Rows near named flat spaces through zero
gl-nr: [-11 -16 -18  -1   3   3  24  -5  -9  10  14  13 -12   7   6  25  12   2
  -9  -3   9  -9]
dj-ct: [-38  22 -80 -20   3 -16  11 -22 -27 -26 -27  -4  25   8  19 -36  -3 -13
 -24 -43 -13  -3]
pg-bm: [ 26  -1  -4   2  -5  22 -17 -14 -22  -2   2   5 -30 -25  -3 -22  -3 -14
  -2  11  16  18]
gp-lf: [  7 -52 -18 -19   2   5  -3   9 -16  -3   4 -25  -6  -6  15 -10  10 -14
   6  27   5   0]
gp-lf: [ -6  26  -4   4  -5   0   7  -9   8  -7  -6  19  -4  -6  -7   7 -11   3
  -1 -19   9  -1]
gp-lf: [ 23  -1 -11  19  -1  10  10 -29 -20  -2  15  32 -31 -28  -1  10  -1  -6
  -3   4   9  -8]
dj-ct: [-25 -29 -13 -14   5  -3   4  32  -3  10  -8 -30  21  40  21 -10  31  -8
 -11  -5  -8  18]
bg-dg: [  9 -37 -14 -23 -15  15   0  21   7 -13 -11 -11 -17 -18   3 -12   3 -22
   8   1  35  26]
gl-nr: [ 14   9   8  -9 -33 -13   8  -3 -15 -16  15   3  -9  -8 -47   6  -4 -24
  15  18  29  -3]
gp-lf: [-16 -40 -16 -23  -2  -7   2  26  -2 -16 -15 -37  15  11  23  -5   5 -19
  18  20   5  -4]
pg-bm: [-18 -13   5  21  30 -27   6  -3  -8   9   6 -18  37  32  35  15  13  17
   3  20 -57 -43]
dj-ct: [-16 -17  11 -22   7  38  -8  17   6  23  -2 -14 -29   7  19  19  -7   8
   5  18  33  12]
bg-dg: [-14  -6   3   4 -11 -13  16  24  10  -7  -7  -4  15  24   1  10  19 -13
   4 -10   5   8]
bg-dg: [ 32 -16  15 -15  -4   1 -29   5   8  -2   2 -19   3 -25 -21 -33 -10   3
   4  15  -5  14]
bg-dg: [-44  11  -2 -23   2   2   3  25  31  -9 -30 -20  17  17  21  14 -21   7
  15 -13  13  -4]
pg-bm: [  4   1  14 -20  -3  12  -7   6  27   9   2   2  -9 -17 -18   7 -20  19
   2  -4  18   7]
gp-lf: [ -2   7   7   1  -6  -2  -6   4  -5 -12  -9 -10   1   1   3  -2  -7 -12
  15  13   5  -4]
bg-dg: [  3   2   2  -6   8  10 -14  -5   2   4  -3  -6  -4  -9   6  -8 -11   9
   0   4  -3   1]
gl-nr: [-18  10 -19  16   2 -13  18 -11 -16 -19  -9   6   6   9  23  14   0 -14
  10   1  -6 -25]
bg-dg: [ 22 -13 -24 -22  -8   9  -6 -23 -20  -9  11   3 -23 -38 -18 -14 -18  -7
   1  15  18  -4]
bg-dg: [ 12 -22  -6 -11  -3   9 -13  10  -7  -1  -4 -15  -6  -6   3 -24   8 -12
  -2   7   7  20]
gl-nr: [  5 -26 -23 -36  -2   3 -11  -1  15 -28 -18 -19  -2 -43   8 -15 -37  -2
  22  11  15 -12]
gp-lf: [  2   3 -35  -2   9  -2   0 -23 -22   7   6   8   3  -2   0 -25  10   4
 -29 -20 -18   5]
bg-dg: [ 5 -1  5 -6  0  0 -9  2  5 -1 -2 -7  3 -6 -4 -8 -7  3  3  3 -2  2]
pg-bm: [-22  -6 -14  26  11 -26  22   5  -6 -13 -11  -2  29  29  35  11  21  -9
   3  -6 -32 -22]
dj-ct: [-27  24 -21 -17   7   4   7 -19   4  -2  -6   7  -2  -6   5  15 -29  17
  -2 -12   7 -21]
dj-ct: [-59  13 -10 -13  21 -11  22   2   3  29   8  -9  26  52  15  40   3  32
 -15  -9 -20 -31]
dj-ct: [  5 -22   0 -13   4  15 -20  18  -4  10  -6 -24  -1   7  10 -26  13  -5
  -8   6   1  27]
gl-nr: [-14  20  19  18  -7   5  25   8   0  32  23  29 -11  39 -19  36  31   7
 -21 -19  13  15]
gl-nr: [-14 -33 -31   7  27  -1  12  -8  -9   2  -3  -4   6   4  49   8  10   7
  -6   3 -25 -22]
gl-nr: [ -3 -18  -8 -10   6   4   2   4   8   2  -1  -4  -1  -6   9   3  -3   6
   0   0   2  -2]
pg-bm: [  4   7  -2  -2   4  13  -7 -12  -3   5   1   7 -15 -13   1   0 -12   7
  -2   1   6  -1]
dj-ct: [-29  19 -10  -6  21   1  -3 -14 -20  30  10  -8  11  34   9   4   5  24
 -25  -2 -25 -12]
pg-bm: [  6 -10 -14  14 -14 -12  11  11 -12 -17  -7   3   6  10   2 -15  27 -30
  -2 -11   2  17]
gp-lf: [-5  3  2 11  2 -5 13 -1  8 -1  1 13  2  3  4 16  3  4  0 -9 -2 -7]
pg-bm: [ 14 -11   4  -2   1  12  -6   3  13   1  -2   5 -12 -19   0  -5  -5   4
   0  -4   9  12]
gl-nr: [-32   2  10  34  10 -19  30  17   4   4  -4   5  23  50  32  38  30  -2
   3  -7 -22 -18]
bg-dg: [ -5  -7  -5  -6  15  25 -19   3  -4  11 -13 -13 -11   0  29 -17  -2   4
  -6   2   0  15]
gp-lf: [-10  -1  -3 -19   0   4   5   9  27  12   1   6   3   0 -13   5  -4  20
 -14 -26   9  13]
dj-ct: [ -3 -26  17   8  -7 -13  16  29  15   0   3  -6  12  21   2  20  23  -9
  10   6   1   2]
pg-bm: [ 14 -24  15   6  15   3 -13   3   8   5   1 -12   3 -10  18  -2  -2  10
   8  20 -18  -9]
pg-bm: [ -7   9  -6  -6   8  -2   9  -8  11  20  14  15   5   5 -15   8   2  26
 -24 -24  -9   1]
dj-ct: [ 12 -14   4  -7  -2  40 -17   5 -16  11  -2  -5 -41 -10  13  -7   1 -14
   2  19  34  26]
gl-nr: [  6  23  10   1  -2   7 -16  -3   4   1  -7   1  -2  -6  -9 -17  -9   3
  -3  -8   1  13]
gp-lf: [ -4   1   1   0   3  -1   7   2  13   8   4   9   3   3  -3   8   3  12
  -9 -14  -2   3]
[ 15 -30 -25  24 -32 -41  33  26  -1 -53 -18   7  25   2   0 -17  41 -58
  14 -21   2  15] : dj-ct
[ -2  23 -24   6   4  15   5 -27 -17   4   2  27 -22 -11   3  -2  -5   2
 -18 -20   9   4] : pg-bm
[ -9  26  -5 -13 -14   0   0  -9 -19   3   7   0  -6  10 -27  -2  -4  -7
  -5   1  16   3] : pg-bm
[-22  13   3 -14  22  26 -14 -11 -14  38  11 -10 -13  20  12  10  -7  27
 -17  11  -3  -4] : dj-ct
[ 29  16  57  53  -5 -35  19   4  30   7  26  35  22   8 -34  30  21  16
   3  -9 -32 -11] : bg-dg
[  1  20   2 -28   2  -6 -19 -18  11  -7  -1 -12   9 -27 -21  -8 -45  21
  11  11  -4 -24] : bg-dg
[  8 -11  -3  -6 -13  -7   5  11  22 -25 -14   1   3 -21  -4  -3 -10 -11
  16  -8  14   3] : dj-ct
[ -2  -4  -3  13  10  14   1   0  -7  10  -2   7 -12   7  22   2  12  -1
  -8  -4  -1   9] : bg-dg
[ 17  16  15  21  -7 -24  15 -18   0  -2  23  26   6  -7 -32  19   0   7
   1   0 -14 -22] : bg-dg
[ 15  -7 -12   7   2  14   5 -19 -14   3  11  20 -27 -21   2   5  -1  -1
  -5   3  10  -1] : bg-dg
[  0 -26  16 -18   5  17   2  22  30  32  14   1  -8   6 -11  14  11  25
 -16 -11  12  23] : gl-nr
[ 36  -1  -6  18 -18   4  -4 -10 -17 -25  -4  17 -22 -31  -8 -23   4 -32
   8   2  16  17] : dj-ct
[-12  34   9  14 -13  -6  12   0  -3  -6  -2  15   0  16 -12  16   2 -10
   4 -10  11   0] : gl-nr
[  2  -6   1   3   9   0   6  -1  10  19  12  11   3   5  -4   5  11  19
 -18 -15 -12   5] : gp-lf
[  3  17 -23 -33   0  39 -13 -19  13  11  -4  20 -38 -41 -14 -12 -33  20
 -20 -29  38  25] : gl-nr
[ 13 -21   0  11  -5 -34   0  21   4 -11  -3 -16  42  18  -7 -32  34 -14
  -7 -11 -35  14] : dj-ct
[  7 -21 -20 -42 -28 -18  -3  12  -6 -27  -2 -28  12 -14 -36 -26  -8 -25
  13  12  21   5] : bg-dg
[  4  36  -4  21   0  -2  10 -37 -22  -1  14  31 -16 -10 -10  18 -11   3
  -3   0  -2 -24] : dj-ct
[ 30 -16 -21  13  12  30 -11 -31 -43  16  18  16 -41 -23  14 -19  12  -6
 -21  13   1  11] : bg-dg
[ -1   0  -9   7 -13  -1  19  -2   0 -19  -5  17 -13 -10   2  18  -3 -18
  13  -3  22  -6] : dj-ct
[-13  -3 -22  16 -18 -23  30  20   2 -26 -17  11  18  21   7  -2  31 -33
  -2 -33   5  16] : pg-bm
[  1  15  16  17   3  -4   3  -2   7   7   5  12   3   7  -3  11   3   9
  -2  -6 -10  -3] : gp-lf
[ -2  23  41  30   0 -33   8  14  22   5   6   5  38  31 -17  15  15  13
   2  -9 -34 -10] : bg-dg

Rows near named flat spaces through zero
qfrm: [-27 -31  26 -19 -16   7  -5  20   1   4  -4 -26   7  16  -2  -5 -25 -28
   9  16   9  11]
tqmh: [  6 -18  11   0  -1  24 -17  -4  13  15 -11  -3  -2   9  -7   8  14  -9
  11   0   6 -12]
mlhf: [-26   4  15   4 -10   5  15  20  -4  -5  -1 -15  -2  15  -1  -1   7  40
   7 -50  11  22]
tqmh: [  1  13   6 -28 -19 -13  -1 -11  -3 -15   1 -15 -10   0 -20  24 -12   2
  20  23  40   7]
trgq: [ -2  10  22  -2  -8   1  27  -1   8   1 -12 -13  -3   3 -19  21  -5  24
   6  -7  13   4]
tqmh: [ 18  13  -1  -9  16 -14  -7 -10  12  12  -2   0   2  21   2 -24  10  18
 -13   7  -1  -7]
tqmh: [-19  39  34 -14  -2   6  24  -4 -14   0 -13   1   6  19   4 -61  -8   5
  18  16  -2  22]
tqmh: [ 24  13 -17 -17  -3 -44  -4  -3 -16  13   8  16  11   2  12  17  37 -10
   2  26  13 -13]
nzfb: [ 18   0  38 -24   4  23 -23 -11  11  47 -23  -1   4  50  -7 -22  60   8
  32   2  24 -17]
mlhf: [ -7  -2 -34 -29 -19  -7 -13   9  -7   9  28  22  -9  -6 -18  -2  42  12
  21 -14  12   1]
qntm: [ -9 -17  16 -24   2  -6  14  25 -15  23  10   3  12  17  -2 -26   5 -13
   3   2 -10   4]
nzfb: [  2  14  16   1   4   5  39   2  -8  10  -6  16   7 -11  -6 -16  -6 -10
   0  17 -21  -2]
qntm: [ 29  48 -62 -17   5 -55 -27 -11 -19 -31  23  24  -2  -2  35 -35  22  -7
 -24  30  22   1]
qfrm: [ 10   2 -24   1 -12  -6  28  13 -25 -11  18  27  -5 -41 -10  40  13 -14
   5  -5   5  -6]
mlhf: [ -4 -10   0  13   6  21  15  24  -2 -15   0  -2  -2  -3   9 -16 -15  -7
 -23 -24  -4   6]
tqmh: [ -6 -12 -25  -2  -7 -18   0   8   5   2  19   3  -3 -13 -12  26   7  19
  -4 -18  -6  -1]
tqmh: [  8 -34   3  -1  19  -6 -13  16  -1  28  13  -5   6  22  -4  14  22  23
  -6 -42  -7  -9]
trgq: [  4  32  -6  -5 -15  10  14   2  -2  -6  -9  17  -5  -1   4 -22  32   2
   7   3  19   2]
qfrm: [  5  30  17  28   9  23  16 -23 -13   0 -17  20  -1 -15   4  -1   9   6
  20  -7 -16   0]
qfrm: [  9   6  13   1 -10  24  20  -5  17  16 -23  12   2  -7  -6  -7  15 -24
   2  33  -5 -17]
nzfb: [  5   0 -10   0 -13   5  15   0  -6   9   3  22  -2 -25 -13  27  23 -10
  15   5  -3 -11]
trgq: [  3 -20  18   0   5   6   1  12  -9  -1  -2 -14   3   8   2  14 -12 -12
  -2  -7  11   0]
qntm: [ -2 -14   7 -10   1 -15  -4  18 -20  13   5   2  15  14  17  -8  12 -23
   3   6  -1   0]
qfrm: [  1  10 -40 -15 -24  -6   1  -2  32 -15   7   3 -16 -19 -19   5   3   6
 -15  20  16  -6]
nzfb: [ -1 -19 -26 -13 -23  -8 -43 -27  26  18   4   4  -5 -15 -18  38  20 -16
  23  38   1 -19]
qntm: [ 12   2  -4 -17  14  -4   3  -1   5  -2  13  -4  -9   8 -19 -12 -12  21
 -10  -7   7   0]
mlhf: [ -1 -33  23  21  14 -10  17  32 -11 -14  -6 -31  14   8  23  29 -42 -16
 -33 -18  -1   5]
trgq: [ -3  33  -2  -5 -13   7  -9 -18   7  18 -15  23   3   9  10 -41  46  -2
  22  23  -3  -3]
trgq: [  4  20 -24  -1 -10   1  17  16  -5 -34   7   5 -12 -13   3  -6   0   6
 -17 -14  26   9]
nzfb: [ -4  -5  -8 -11  -9 -18  15  18  27  21  -2  -4   8  14  -3 -10  19  16
 -22   3  -7  -7]
tqmh: [ 23  35 -10 -16  12 -32 -18 -15  -8  -1   4   3   0  27  14 -22  29  26
  -1   1  24   1]
tqmh: [  4 -30 -20 -13 -13  20  -2  16  39  13   4  -2 -12  -2 -27  11  17   6
 -16  -9   8 -17]
qntm: [ -4 -27  22  13  -8  23  -2   4   5  22 -19  -1   9  -1   4  23  13 -27
  14   6  -9 -13]
qfrm: [ 11  19   2  23   6 -30  22  -6  -5 -10 -12  -3  11 -10  20  25 -13   1
 -20  13  -8  -2]
tqmh: [  9 -23   2   7   4   5  11  24 -14 -26   4 -14  -2  -9   7  27 -31 -25
 -22  -9  19   0]
nzfb: [  2  -2 -21 -17 -18  -2  -3  11 -23  -7  11  24   3 -21  11  -9  11 -58
   9  39   7  -5]
nzfb: [  1 -11 -19 -12 -14  -6   2  26   8   7   6   5   2   6   4  -3  31  -4
 -13  -7  12  -7]
mlhf: [ 18   6 -23   5   9 -10   3   0  24  -3   3   0  -6   1  -3   1   8  27
 -31 -12   1 -10]
qfrm: [ 25 -15   1  -4  35 -33   6   9 -46  -3  29   4   8  -3   4  23 -22  -6
  -9 -14  -6  -1]
mlhf: [ -5  17 -39 -11 -33   4  -8 -19  38 -12   2   7 -21 -26 -29  15  13  14
   6  21  15  -6]
qntm: [ -7   1  -1 -14  -9   2 -24 -10  -6   2   5   0  -5   6  -5  -1  12   0
  26   2  14   5]
qntm: [  2  -8 -13 -16  -1   1   9  14  -2  15  12  21   4  -6  -4 -27  12 -22
  -5  17 -16  -8]
qfrm: [ -1  11 -14  32  -7 -22  10  -8   9  -4 -13   3  10 -20  21  30   3   0
 -15  10 -19  -6]
qfrm: [  4 -11  -1  -7  12   8 -19  -4 -17   0  14   7  -3   0  -3  -9  -5 -13
  12  -3  -2   0]
nzfb: [  1  25   5  -1  13  -9   1 -40  -8  -2   9   6  -8 -15 -25   7 -25  27
  23   9 -17   7]
nzfb: [ -1 -26 -17  11 -18   1 -29  -1 -12 -13   3  -1  -1 -24  11  56   3 -39
  15   9  15  -8]
qntm: [-23  17 -10   6 -21   2  16   4  -7   3  -2  23   7 -19  11 -21  18 -15
  12  13 -21   7]
qfrm: [ -8 -26   9  26   6  -3  15  11 -10  29   1  10  16 -11   4  35  17   4
   6 -27 -38  -8]
trgq: [ 12   0 -24  40  17  -7 -19 -27  42   6 -13   0   3 -11  14  11  -4  16
 -33   5 -39 -19]
mlhf: [ 20  15 -17  15   4  17   8  -8  24  -8 -14  13  -5 -13   6 -18   2 -14
 -28  21  -6 -16]
nzfb: [ -4  -8  40  30  12   4 -10 -22 -13  -7 -22 -24   9   1  16  36 -36 -13
  15   5  -6   5]
nzfb: [ -7  -2 -11  -1   9 -17  -5   7  12 -14  10 -19  -3  13   3 -14 -24  27
 -27 -18  -1  11]
tqmh: [ -6  31  -1   3  -5 -16  17 -13 -11 -10  -5  11   7 -16  11 -16 -14 -14
   3  35 -14   8]
trgq: [ 13  -6  35 -32  -2   4  38  25 -10  -4 -10 -14   6  13  -6 -16 -30 -44
 -13  42  27  -2]
mlhf: [-13  13   9  -3   2  17 -12 -15 -11   4   2  10  -4   4  -3 -30   5   5
  28  -5  -8  11]
trgq: [ -5  -9  -4 -19  -1  11   3   2  20  42   3  23   7   6 -14 -46  27 -11
   3  25 -35 -14]
mlhf: [-27   0  21  11 -28  -1  31  21   4 -11 -17 -25   2   0  -1  37  -4  20
   4 -25  20  16]
trgq: [ -5 -12   4  11   3   3 -16   1   4  -4  -4 -14   0   8   8  12  -5   6
  -2 -17   4   3]
qntm: [ 25 -13  19  25  17   2  -9  -2   1   0 -20 -18   5  14  18  39   2   0
 -13 -16  15 -13]
tqmh: [ 13  -3 -38  -1 -11  -3 -11   4  16 -23   8  -1 -15 -15  -4  23   5   1
 -20  -4  26  -8]
qntm: [-14 -13  32 -14  -7  19  -7 -13  13  15  -8 -20  -7  13 -31  14 -10  18
  30  -4   8   4]
trgq: [ 28  16 -17  22   4   5   6  -8  -5  -8  -9  21  -2 -21  14  20  23 -12
  -9   2   4 -17]
trgq: [ 19  15  30  12  21  16  66  11 -12  11 -10  17   5 -10 -11 -10  -6   5
 -13  -8 -21  -7]
qfrm: [ -5  11 -31   3 -10  13 -21 -19   8 -14   9  15 -16 -22  -9  -3   6   3
  11   1  -1   1]
qntm: [ -7 -18 -27   6  -4  12 -21  -1   0 -18  17   4 -12 -23  -7  16 -14  -9
   1 -11  -3   1]
mlhf: [-20  -7  20  -1 -14 -10 -27  -9  21 -13 -18 -45   1  25   8  15 -27   7
   3  11  24  13]
mlhf: [-20  -3   1  -3 -18  12 -12  15  -5  -5  -3  -3   1  10  14 -15  16 -10
  12  -9  14  11]
mlhf: [-18 -16 -36   7 -30 -11 -36  -3  12 -21   5  -8  -4 -20  12  36  -2 -20
   2  13  11   1]
trgq: [-13  23  32  19  16  -5  32 -11  17  -3 -18 -23   4  13  -4 -15 -40  45
 -16 -11 -23  16]
qntm: [ 18 -24   3  -9  14 -35 -26 -11  -1   6   6 -21   8  10   1  38 -22 -10
  -7  23   6 -11]
qfrm: [-16 -17 -29   5 -17  -6  -7  10   2  -2  15   8  -3 -21  -4  27  12   2
   4 -16  -7   1]
nzfb: [  5 -10  25  -2  18 -12  25   5   0   8  -4 -13  12   6  -3  -4 -39 -10
 -20  20 -20  -2]
[ -5 -14  -6   1 -10 -14 -17   2   4   0  -1 -10   5   2   9  23   2 -11
  -1   8   6  -3] : nzfb
[ -4 -18  16 -19 -22  36 -13   3  17  19 -12  -4  -9  11 -22   8  29 -11
  28   3  26 -10] : tqmh
[  8 -10  14 -16   0 -22   2   8 -19  11   2  -3  13   9   7  12   1 -26
   5  25   8  -5] : nzfb
[ -9   0   7 -19 -25 -28 -16  -3 -12  20  -4  -2  11  12   5  29  37  -7
  34  19  20  -1] : mlhf
[ -4  19   4  -8   4 -31  -1  -4 -40 -19  11   0   7   0  18  -5 -18 -12
  12  14   8  18] : nzfb
[  8  -4   6  19  17  -8  10  -5  25  32 -10   1   9  11  -2   6  19  37
 -17 -20 -32 -13] : qfrm
[  6  10 -70  10  -9 -12 -23 -11 -21 -32  37  36 -19 -52  -2  33  17   1
   7 -18   1  -1] : qfrm
[ -3  -4  31 -20 -18  24   1   0  -4  -8 -14 -17  -7   7 -15  13 -12 -23
  26  20  38   3] : tqmh
[ -6 -23  21  12  15 -35 -22  -8 -25   4   3 -23  17   9  18  41 -28  -5
   9  -1 -11   7] : mlhf
[  9  -6  -8  -4   0  -3 -30 -12 -13   8   6  10  -1   0   3  16  25  -9
  21   1   8  -8] : qntm
[-13 -14  26  -4  -9  -8 -14 -12 -29  17   1  -3   8  -1  -6  46  10  -7
  51  -1   4   4] : tqmh
[-11  -1 -16  -2   8 -23   3   7   2  13  20   4   2   5  -7  -6  11  43
  -7 -33 -21   7] : tqmh
[ -7  36 -16 -21  -6 -14 -12 -19   1   1  10  14  -5   6  -5 -41  17  21
  16  14   1  10] : nzfb
[ 10  22  -3 -19  -4  -8  -5  -3  -3 -35   3 -19 -16  11  -5  -1 -17  15
  -5  -1  50  12] : tqmh
[-10  -4   2 -13 -10   3  -7   0   8  15   0   1   0   8  -9 -10  15   3
  13   4  -1   0] : trgq
[-10  31  20  17 -15   5  16  -8   0 -18 -29  -9   4   0  20  -5  -7  -6
   5  16  11  11] : qfrm
[  5  13 -42  24   8   0 -42 -33   4 -11  10  21  -9 -23  12   0  10   5
   4  -2 -20  -5] : qfrm
[ -1  18 -16  -2   0   7  25  -7   4  -3  10  23  -9 -27 -21 -16  -7   8
  -2   7 -22   0] : nzfb
[-29   8 -25  10 -30 -29   2  -5  30 -29  -3 -24  -4 -19   0  29 -33  16
 -17  16   1  14] : qfrm
[ -2  22  16  11   6 -24  40  18 -42 -13   4   2  10  -2  17  12  -2  15
   0 -28   4  18] : nzfb
[-12   1 -20   1 -23  11   2  -5  27   9  -8  18   2 -23  -2 -16   8 -30
  -3  43 -23 -11] : nzfb
[-17   4  13  13  -6  -2   6  -6 -19   1  -2   3   5 -11   3  21  -1   3
  25  -9 -11  10] : mlhf
[-24   6   5   2 -11   6 -22 -18   7 -11  -3 -14  -7   2  -5   0 -15  14
  21  -2   4  15] : mlhf
[ -3  -7 -22  25  -3  50   0  17  -3 -20   4  20 -16 -22   4  -9  16  -5
  -5 -47   1   0] : qntm
[  5   9  -2 -24   4 -18  10  10 -13   4  12   7   4  10   0 -26   3  -4
  -4  12   5   4] : nzfb
[ 15 -15   5  11  15  25   2  17 -17  10   3  14  -1   5   5   1  29   0
   1 -41   1  -8] : qntm
[ 24  20  19 -22   2  14  31  13  -9   1  -8   7  -5  14 -10 -22  17  -2
  -1   4  32  -4] : qfrm
[-12 -20  -5   4  -1 -28   7   5  14   4   7 -17   7  -5  -6  29 -25  12
 -17   1 -18   1] : qfrm
